The symbols move the items like this.
&: Ped->Tid, Maf->Vot, Ber->Rav, Zuk->Gik, Rep->Lel, Kog->Kaz, Pup->Bav, Mup->Seb, Nin->Zev, Kem->Bip, Bov->Lam, Lek->Let, Kur->Ped, Vib->Maz, Lus->Baz, Tiz->Dev, Rav->Pel, Bub->Pob, Kuf->Ket, Fis->Ran, Pom->Mar, Mag->Rik, Lef->Mek, Nel->Ruf, Vez->Bov, Kov->Sen, Lam->Fep, Reb->Pem, Von->Pup, Baz->Rop, Mil->Tiz, Tuk->Muf, Rik->Kov, Gor->Kuf, Lub->Zov, Mar->Nin, Zot->Fis, Zal->Von, Gem->Vuf, Vab->Zos, Duz->Bot, Zuf->Lef, Zak->Bek, Vak->Nel, Zev->Zuk, Dar->Kem, Fev->Bub, Rop->Ber, Lel->Tur, Dev->Suv, Tur->Reb, Bot->Soz, Ran->Mel, Nik->Bil, Maz->Sis, Muf->Vab, Bom->Kog, Mel->Lek, Fep->Zal, Mov->Dun, Mut->Mov, Bil->Mun, Vis->Mut, Pem->Vez, Gon->Gem, Gik->Zot, Vov->Vak, Dun->Tem, Sov->Nik, Vot->Lub, Ruf->Vad, Mek->Duz, Mun->Zak, Bav->Gon, Seb->Vir, Pel->Sov, Pob->Rep, Vad->Tuk, Mev->Zuf, Zov->Bom, Tem->Pom, Kiv->Fev, Sen->Kiv, Vuf->Kur, Keb->Mil, Sis->Vis, Kaz->Vib, Soz->Vov, Guv->Dar, Vem->Mag, Zos->Keb, Let->Gor, Bip->Vem, Ket->Det, Vir->Guv, Tid->Lus, Bek->Mev, Det->Kug, Suv->Maf, Kug->Mup
@: Ped->Mup, Maf->Lus, Ber->Kem, Zuk->Vov, Rep->Pom, Kog->Pel, Pup->Let, Mup->Suv, Nin->Bot, Kem->Bom, Bov->Zot, Lek->Muf, Kur->Kug, Vib->Nik, Lus->Vir, Tiz->Kur, Rav->Bip, Bub->Dun, Kuf->Keb, Fis->Ruf, Pom->Mek, Mag->Vib, Lef->Rep, Nel->Lam, Vez->Gik, Kov->Sis, Lam->Fis, Reb->Zev, Von->Lek, Baz->Guv, Mil->Vuf, Tuk->Von, Rik->Maz, Gor->Zos, Lub->Rop, Mar->Duz, Zot->Nel, Zal->Mel, Gem->Ket, Vab->Bav, Duz->Tur, Zuf->Pob, Zak->Kiv, Vak->Bov, Zev->Soz, Dar->Zov, Fev->Mov, Rop->Dar, Lel->Mar, Dev->Ped, Tur->Nin, Bot->Reb, Ran->Vad, Nik->Rik, Maz->Bil, Muf->Pup, Bom->Rav, Mel->Tuk, Fep->Ran, Mov->Mev, Mut->Bek, Bil->Kov, Vis->Zak, Pem->Zuk, Gon->Kuf, Gik->Vak, Vov->Vez, Dun->Zuf, Sov->Mag, Vot->Baz, Ruf->Fep, Mek->Lel, Mun->Sen, Bav->Gor, Seb->Maf, Pel->Vem, Pob->Tem, Vad->Zal, Mev->Bub, Zov->Ber, Tem->Lef, Kiv->Mut, Sen->Vis, Vuf->Det, Keb->Gem, Sis->Mun, Kaz->Sov, Soz->Pem, Guv->Lub, Vem->Kaz, Zos->Gon, Let->Vab, Bip->Kog, Ket->Mil, Vir->Vot, Tid->Seb, Bek->Fev, Det->Tiz, Suv->Tid, Kug->Dev
~: Ped->Baz, Maf->Zov, Ber->Sov, Zuk->Fis, Rep->Reb, Kog->Maz, Pup->Gem, Mup->Guv, Nin->Gik, Kem->Mag, Bov->Zal, Lek->Kuf, Kur->Lus, Vib->Vis, Lus->Ber, Tiz->Maf, Rav->Nik, Bub->Lel, Kuf->Kug, Fis->Lek, Pom->Zev, Mag->Sen, Lef->Bot, Nel->Tuk, Vez->Fep, Kov->Fev, Lam->Von, Reb->Bov, Von->Gon, Baz->Rav, Mil->Suv, Tuk->Zos, Rik->Kiv, Gor->Det, Lub->Kog, Mar->Zuk, Zot->Mel, Zal->Bav, Gem->Ped, Vab->Mil, Duz->Vov, Zuf->Duz, Zak->Zuf, Vak->Vad, Zev->Zot, Dar->Vem, Fev->Rep, Rop->Pel, Lel->Pem, Dev->Vot, Tur->Vez, Bot->Vak, Ran->Let, Nik->Zak, Maz->Mut, Muf->Keb, Bom->Vib, Mel->Gor, Fep->Pup, Mov->Pom, Mut->Tem, Bil->Bek, Vis->Dun, Pem->Lam, Gon->Kur, Gik->Ran, Vov->Ruf, Dun->Mar, Sov->Mun, Vot->Bom, Ruf->Muf, Mek->Soz, Mun->Mev, Bav->Vuf, Seb->Dar, Pel->Bil, Pob->Tur, Vad->Vab, Mev->Mek, Zov->Kaz, Tem->Nin, Kiv->Pob, Sen->Bub, Vuf->Tid, Keb->Dev, Sis->Mov, Kaz->Sis, Soz->Nel, Guv->Bip, Vem->Kov, Zos->Tiz, Let->Ket, Bip->Rik, Ket->Mup, Vir->Kem, Tid->Rop, Bek->Lef, Det->Seb, Suv->Lub, Kug->Vir
!: Ped->Mil, Maf->Kug, Ber->Vot, Zuk->Tur, Rep->Mev, Kog->Dar, Pup->Vad, Mup->Vuf, Nin->Rep, Kem->Baz, Bov->Soz, Lek->Fep, Kur->Keb, Vib->Bip, Lus->Dev, Tiz->Kuf, Rav->Lub, Bub->Zak, Kuf->Pup, Fis->Vez, Pom->Bub, Mag->Rav, Lef->Mov, Nel->Zuk, Vez->Bot, Kov->Sov, Lam->Vov, Reb->Mek, Von->Ruf, Baz->Suv, Mil->Gor, Tuk->Fis, Rik->Pel, Gor->Von, Lub->Seb, Mar->Pob, Zot->Pem, Zal->Nel, Gem->Vab, Vab->Mel, Duz->Tem, Zuf->Mut, Zak->Maz, Vak->Zev, Zev->Lel, Dar->Lus, Fev->Mun, Rop->Maf, Lel->Zuf, Dev->Ket, Tur->Lef, Bot->Pom, Ran->Bov, Nik->Kog, Maz->Vem, Muf->Ran, Bom->Guv, Mel->Lam, Fep->Vak, Mov->Sen, Mut->Kov, Bil->Kaz, Vis->Rik, Pem->Duz, Gon->Muf, Gik->Reb, Vov->Nin, Dun->Kiv, Sov->Bom, Vot->Mup, Ruf->Gik, Mek->Dun, Mun->Vib, Bav->Tuk, Seb->Kur, Pel->Zov, Pob->Bek, Vad->Zot, Mev->Vis, Zov->Vir, Tem->Fev, Kiv->Bil, Sen->Nik, Vuf->Zos, Keb->Let, Sis->Mag, Kaz->Kem, Soz->Mar, Guv->Tid, Vem->Ber, Zos->Lek, Let->Zal, Bip->Rop, Ket->Bav, Vir->Ped, Tid->Tiz, Bek->Sis, Det->Gon, Suv->Det, Kug->Gem
§: Ped->Suv, Maf->Vir, Ber->Bom, Zuk->Vez, Rep->Mek, Kog->Vem, Pup->Vab, Mup->Tid, Nin->Reb, Kem->Rav, Bov->Nel, Lek->Pup, Kur->Dev, Vib->Rik, Lus->Vot, Tiz->Kug, Rav->Kog, Bub->Zuf, Kuf->Gem, Fis->Fep, Pom->Lel, Mag->Nik, Lef->Pom, Nel->Fis, Vez->Vak, Kov->Mun, Lam->Ruf, Reb->Soz, Von->Muf, Baz->Lub, Mil->Det, Tuk->Lek, Rik->Bil, Gor->Gon, Lub->Dar, Mar->Tur, Zot->Lam, Zal->Tuk, Gem->Mil, Vab->Gor, Duz->Nin, Zuf->Tem, Zak->Mut, Vak->Zot, Zev->Pem, Dar->Ber, Fev->Mev, Rop->Zov, Lel->Duz, Dev->Mup, Tur->Bot, Bot->Zev, Ran->Zal, Nik->Maz, Maz->Kov, Muf->Let, Bom->Bip, Mel->Von, Fep->Vad, Mov->Bub, Mut->Fev, Bil->Sis, Vis->Kiv, Pem->Vov, Gon->Keb, Gik->Bov, Vov->Gik, Dun->Pob, Sov->Vib, Vot->Guv, Ruf->Ran, Mek->Mar, Mun->Vis, Bav->Zos, Seb->Lus, Pel->Kaz, Pob->Lef, Vad->Mel, Mev->Dun, Zov->Kem, Tem->Rep, Kiv->Bek, Sen->Zak, Vuf->Tiz, Keb->Ket, Sis->Sen, Kaz->Mag, Soz->Zuk, Guv->Rop, Vem->Sov, Zos->Kuf, Let->Bav, Bip->Pel, Ket->Vuf, Vir->Baz, Tid->Maf, Bek->Mov, Det->Kur, Suv->Seb, Kug->Ped

In the rows, zero is written as 49.

The rows follow the links: the fewer symbols apart two items are, the more alike their rows tend to be.

Rows with their items:
[79,39,69,47,54,34,48,39,53,40,46,50,44,67,42,76,70,39,73,25,42,96,16,53,30,37,47,31,52,67,57,45,70,51,45,82,50,44,40,53,40,64,56,34,73,56,49,48,41,45,51,50,37,14] -> Keb
[24,31,37,57,48,52,36,82,59,54,48,73,46,24,35,4,43,61,42,61,40,34,63,70,60,57,33,70,43,59,34,66,25,52,47,29,35,58,49,38,35,22,34,63,28,50,64,57,38,47,39,45,58,75] -> Mar
[28,30,41,53,57,55,47,81,66,40,46,78,40,16,22,25,54,56,52,48,28,68,41,80,49,39,12,66,40,54,71,53,58,50,44,44,39,55,35,31,29,33,34,39,36,51,80,43,48,63,31,48,53,61] -> Pem
[84,35,60,46,51,27,45,65,68,33,41,63,31,62,35,42,56,26,71,27,59,61,17,59,38,36,38,44,44,72,46,45,61,59,37,68,33,47,37,46,32,61,58,38,51,71,76,54,14,38,49,17,38,32] -> Pup
[45,65,63,53,43,54,70,21,48,65,56,22,71,73,73,83,59,51,46,34,66,38,55,25,38,48,78,46,57,33,43,42,51,37,55,49,69,53,67,54,55,57,63,47,74,39,5,61,68,57,56,77,51,43] -> Kem
[41,63,59,55,43,52,60,21,39,73,58,24,73,69,74,76,58,61,42,45,58,40,67,28,43,57,79,46,59,37,32,49,39,39,57,47,67,50,67,58,59,50,57,58,72,37,0,60,70,51,58,82,51,46] -> Bip
[70,77,62,46,42,40,70,24,51,55,52,23,60,76,65,78,51,29,47,25,79,21,49,24,41,34,68,45,55,27,55,27,72,44,50,50,59,40,60,54,52,76,71,44,72,53,26,58,51,54,53,48,52,40] -> Guv
[36,23,38,43,61,62,44,71,58,26,45,71,32,25,27,41,53,57,56,60,26,93,24,72,45,54,17,48,40,62,72,55,51,52,45,56,48,59,30,37,46,34,34,29,31,43,83,31,54,57,43,46,42,51] -> Vak
[37,67,50,59,43,49,46,25,28,78,58,30,73,57,71,59,49,65,35,57,48,28,85,33,57,59,78,49,60,37,27,55,33,41,59,39,58,43,68,61,60,47,51,73,64,40,7,59,64,43,55,75,57,52] -> Kaz
[20,77,40,54,46,59,60,45,43,68,54,39,66,29,51,41,35,55,23,55,52,6,89,43,61,39,46,70,52,15,62,42,57,42,55,19,53,42,60,46,47,48,45,61,48,43,36,53,68,67,36,61,70,74] -> Mun
[80,37,68,49,53,30,51,51,65,37,44,56,41,66,38,64,69,31,74,17,52,81,13,59,30,29,42,40,49,66,57,42,72,52,41,78,43,46,38,46,32,64,58,32,68,63,58,53,30,47,47,39,38,21] -> Zos
[22,31,35,57,49,56,38,80,58,55,49,71,47,26,39,6,43,64,41,64,43,31,62,67,60,62,37,69,43,59,32,68,19,53,47,27,36,60,50,38,38,20,34,63,26,48,62,55,41,45,41,48,58,77] -> Lel
[39,64,56,57,42,54,56,22,35,73,58,27,73,67,73,72,56,61,40,49,54,38,71,29,46,59,81,46,60,38,29,52,35,39,58,47,66,49,68,60,59,48,55,61,70,37,2,59,68,48,58,80,55,46] -> Kog
[35,76,43,59,43,45,44,33,25,77,56,36,69,46,62,44,40,61,26,58,46,12,96,38,66,50,66,59,58,29,34,53,41,44,58,28,50,36,65,59,55,47,47,78,56,48,18,59,60,48,46,63,67,60] -> Nik
[32,80,42,59,43,47,47,37,31,76,53,38,69,40,58,37,39,56,26,57,48,6,98,41,68,46,58,63,55,23,42,48,47,44,57,25,48,34,62,54,51,50,46,75,54,47,25,57,61,54,42,59,69,66] -> Maz
[89,58,58,43,49,30,35,19,22,45,45,34,45,74,57,75,51,40,61,48,42,75,43,35,50,50,68,19,57,60,39,45,57,56,50,76,49,30,44,70,65,74,57,54,65,55,42,42,40,29,62,37,38,13] -> Kug
[86,80,59,43,43,29,53,22,34,50,46,27,49,77,60,67,41,27,48,36,69,27,53,25,54,36,69,35,56,37,48,31,71,53,49,58,47,27,54,66,59,83,68,55,66,61,40,50,36,41,56,28,48,31] -> Maf
[83,33,60,47,49,27,42,67,65,30,40,64,29,61,35,37,53,27,69,29,61,58,17,59,42,37,38,42,46,73,43,47,57,60,36,65,32,47,38,47,35,60,55,40,47,69,79,53,13,36,50,16,38,33] -> Muf
[38,74,47,59,42,46,42,27,24,80,58,32,71,51,66,49,45,62,31,60,45,20,93,35,62,56,73,52,60,35,29,54,35,42,59,33,54,39,67,61,58,47,48,77,60,43,10,60,61,45,51,69,62,55] -> Mag
[76,79,61,45,41,34,64,24,46,54,50,24,54,76,63,72,45,26,47,30,77,20,53,25,45,32,68,43,54,30,52,28,74,46,48,53,54,35,58,58,54,80,70,48,69,59,34,55,42,51,53,38,50,36] -> Vot
[50,66,64,51,41,52,71,21,51,63,56,22,69,75,71,83,59,45,48,32,70,36,53,27,36,45,76,46,57,30,48,39,56,38,54,50,69,52,67,53,54,58,66,45,75,42,10,61,67,59,56,75,49,44] -> Ber
[34,79,43,61,42,46,45,34,27,79,55,37,69,42,59,40,39,58,27,58,47,9,97,40,66,48,64,61,57,25,38,51,44,45,58,26,47,34,64,57,54,48,46,77,55,47,21,57,59,51,44,62,67,63] -> Rik
[84,35,63,47,50,28,46,63,69,33,41,63,33,63,35,45,59,27,72,23,60,63,15,60,36,33,38,43,45,70,48,45,66,58,36,70,34,48,38,45,31,62,57,36,55,68,74,55,18,41,49,23,39,29] -> Let
[39,66,53,59,42,50,49,23,30,78,58,27,73,61,71,63,52,64,37,55,50,32,80,31,55,61,79,47,61,38,27,54,33,41,60,41,60,46,67,60,60,47,54,70,67,39,3,60,66,45,55,77,57,50] -> Vem

Each walk starts at a row. The symbols on each line, taken left to right, move it on to the next item.
Answer with the item's row; about right is enough.
start [80,37,67,48,54,29,51,55,66,37,43,58,40,64,36,60,67,29,75,17,54,77,14,59,32,30,38,40,50,68,56,42,71,52,40,75,42,47,39,46,31,64,57,32,67,64,61,56,27,46,47,36,38,22]
& & ! ! ! & [68,23,42,38,54,47,32,68,52,21,40,65,22,47,39,34,43,43,63,64,44,75,19,58,50,63,39,34,41,78,42,56,36,63,41,64,38,55,33,49,57,45,44,42,24,54,88,35,27,31,58,18,33,41]
! & ~ [83,30,54,43,50,32,39,68,61,27,39,66,26,57,36,32,46,29,68,40,59,59,18,58,46,46,40,40,43,76,40,50,50,61,38,64,30,49,35,48,42,57,52,44,37,67,85,49,14,31,53,13,37,36]
start [78,28,46,40,51,36,34,69,56,24,40,66,22,55,37,31,43,35,66,52,53,64,19,58,49,54,40,35,42,78,38,55,41,63,39,65,32,51,34,49,49,52,48,44,31,62,86,43,16,29,56,12,34,39]
§ @ @ & ~ & [85,52,59,44,51,32,36,22,24,45,46,37,45,73,54,78,56,43,64,47,37,85,36,40,45,48,64,19,58,64,42,46,57,55,50,81,51,34,42,69,63,70,57,50,68,54,40,41,43,32,62,44,37,10]
& & ~ [64,77,64,48,42,43,73,24,52,59,53,22,62,76,67,80,52,32,49,25,78,23,49,24,39,34,69,46,54,27,54,29,70,43,50,51,62,43,62,53,51,72,69,44,73,52,23,59,55,58,52,55,50,42]
start [78,41,68,48,54,34,47,35,48,42,45,47,44,69,44,78,69,40,72,28,39,97,20,53,33,37,49,30,55,67,55,44,68,49,46,84,51,43,40,56,45,64,57,36,74,55,45,47,43,43,54,52,36,12]
~ ! & ! [78,38,69,47,53,32,50,42,57,40,45,51,44,69,42,72,72,36,73,21,44,92,14,56,29,34,45,34,52,67,57,43,70,51,43,81,49,44,38,51,37,64,58,33,73,59,51,50,38,46,50,46,35,16]
& ! ! § & ~ [79,43,67,45,54,34,44,32,43,40,46,46,45,68,47,81,69,43,71,32,38,98,21,50,34,42,53,28,55,67,54,46,66,51,46,84,52,42,41,59,48,64,56,37,74,54,43,45,44,41,55,51,34,10]
start [88,77,57,43,44,27,47,22,32,49,45,28,49,75,59,68,39,26,50,40,66,30,55,25,53,37,69,32,57,40,46,34,68,55,49,61,48,26,53,67,62,83,66,57,63,60,41,50,36,37,58,28,48,29]
& ! & § @ [83,81,59,45,43,30,56,24,39,51,47,26,50,76,61,70,43,23,48,33,73,24,54,23,51,34,68,38,56,34,50,31,70,52,48,57,48,29,56,62,57,82,67,54,66,60,38,52,39,44,56,33,49,33]
§ @ ~ § @ [38,65,55,57,43,52,52,23,32,75,59,27,74,64,72,67,53,64,38,51,52,35,76,31,51,59,81,46,60,40,28,53,35,40,59,44,62,48,68,59,61,48,54,66,67,37,2,60,68,47,57,79,53,48]
start [60,71,64,47,42,46,74,24,54,59,54,21,64,76,66,82,54,35,48,25,77,27,50,24,38,35,71,48,54,27,54,33,68,40,51,50,65,46,62,53,52,69,69,42,73,48,20,60,59,58,53,60,51,42]
@ @ @ & ! § [56,71,64,49,42,48,74,23,54,60,55,22,65,75,67,84,56,39,47,27,75,29,50,24,36,39,72,47,56,29,51,34,65,38,53,51,67,49,64,52,52,68,68,42,76,47,15,60,62,60,53,65,50,43]
§ @ @ ! ! [90,76,57,43,45,25,45,22,27,48,46,29,46,75,61,67,38,28,51,44,62,36,54,26,55,39,71,30,56,45,42,36,66,56,50,62,46,26,52,69,63,83,64,58,62,61,41,48,34,34,58,28,46,25]
start [34,25,41,44,60,62,47,72,61,29,44,73,34,21,28,38,54,58,56,58,25,89,28,74,46,49,16,52,40,60,74,53,54,51,45,54,45,58,29,35,40,34,33,30,33,44,83,34,56,60,39,48,44,53]
@ ! § & § @ [39,21,39,40,59,63,42,70,58,24,45,69,30,27,30,42,51,57,58,63,26,95,23,72,46,57,21,45,38,64,69,56,49,55,46,57,48,60,29,39,50,35,34,29,28,43,83,30,55,54,46,43,41,49]
! & § & @ [46,20,38,38,59,62,39,67,53,21,43,69,27,33,35,42,49,55,59,67,29,93,20,65,48,62,28,39,40,69,63,57,42,56,45,61,46,60,29,44,54,37,36,31,25,43,86,29,47,46,51,38,36,46]
start [87,56,58,44,51,30,34,20,23,44,45,36,46,73,55,76,53,40,61,48,39,81,38,36,46,49,67,20,57,62,42,45,57,55,51,79,50,31,43,71,65,72,57,52,65,54,41,40,42,30,63,41,37,11]
& & § ~ [53,69,64,50,44,51,72,21,53,61,55,21,67,74,69,84,58,43,48,29,74,32,51,24,37,43,73,47,57,30,49,36,61,39,53,52,68,50,65,54,53,62,67,43,76,44,13,60,65,60,55,70,49,43]
& & ! ! ! & [91,73,56,42,45,25,40,19,25,47,46,31,45,75,60,67,41,31,51,46,57,43,53,26,54,43,70,27,58,48,40,37,64,56,49,65,46,25,50,71,65,80,62,58,61,60,43,46,34,31,60,27,45,22]
start [38,71,50,60,42,48,45,26,25,78,57,30,71,56,68,55,48,63,33,57,47,25,89,35,60,58,77,49,60,37,26,55,33,43,60,36,57,41,66,61,61,47,50,76,62,41,9,59,64,44,52,71,61,54]
! & ! § ! @ [73,78,63,46,41,38,68,23,50,54,50,25,57,76,64,74,47,28,49,26,79,21,51,23,43,33,68,43,55,29,53,28,74,45,48,52,57,37,60,56,52,77,70,46,70,57,30,57,46,54,52,44,51,38]
@ & ! & ~ [41,63,61,54,43,53,62,20,43,69,58,23,72,71,73,80,61,57,44,41,60,40,62,27,41,55,79,45,59,37,36,46,43,37,56,48,68,53,67,57,57,52,59,54,74,37,2,60,70,52,58,81,50,46]
start [76,25,45,39,53,40,33,67,56,23,39,65,24,54,39,30,43,38,65,56,50,67,19,57,50,58,41,36,41,79,39,56,39,63,40,63,33,53,35,49,52,49,47,43,27,60,87,40,19,29,57,13,34,39]
@ ! ! [29,28,42,48,60,60,47,76,65,35,45,76,38,19,23,33,55,56,54,52,26,80,34,78,45,45,12,60,40,57,75,52,57,51,45,50,43,56,32,33,33,35,34,33,35,46,81,37,53,63,34,49,50,57]
& ~ ~ ~ [81,44,65,46,54,34,43,28,39,42,47,43,44,70,49,80,66,43,70,36,36,98,24,48,37,43,56,24,56,67,50,46,63,51,48,84,53,39,41,61,53,65,55,40,72,53,42,43,44,38,57,52,35,11]
start [30,25,41,47,60,61,47,74,62,32,45,74,36,20,26,38,55,57,56,53,25,85,30,76,45,46,15,55,41,58,76,54,55,51,44,52,44,58,31,34,37,32,33,30,35,46,83,35,54,62,37,49,47,52]
! @ @ [27,33,41,54,55,53,44,85,66,46,45,80,42,16,22,16,53,56,49,46,32,55,48,82,51,39,13,71,41,53,65,56,52,51,44,38,35,53,38,31,26,31,33,47,35,52,77,50,43,60,29,44,56,67]
! & § ~ ! ~ [42,20,38,40,60,62,41,68,55,23,43,68,29,29,32,44,50,57,57,65,28,94,20,68,47,60,24,42,40,68,65,56,45,55,44,58,47,60,30,41,51,34,36,31,29,42,84,30,51,49,50,41,36,47]
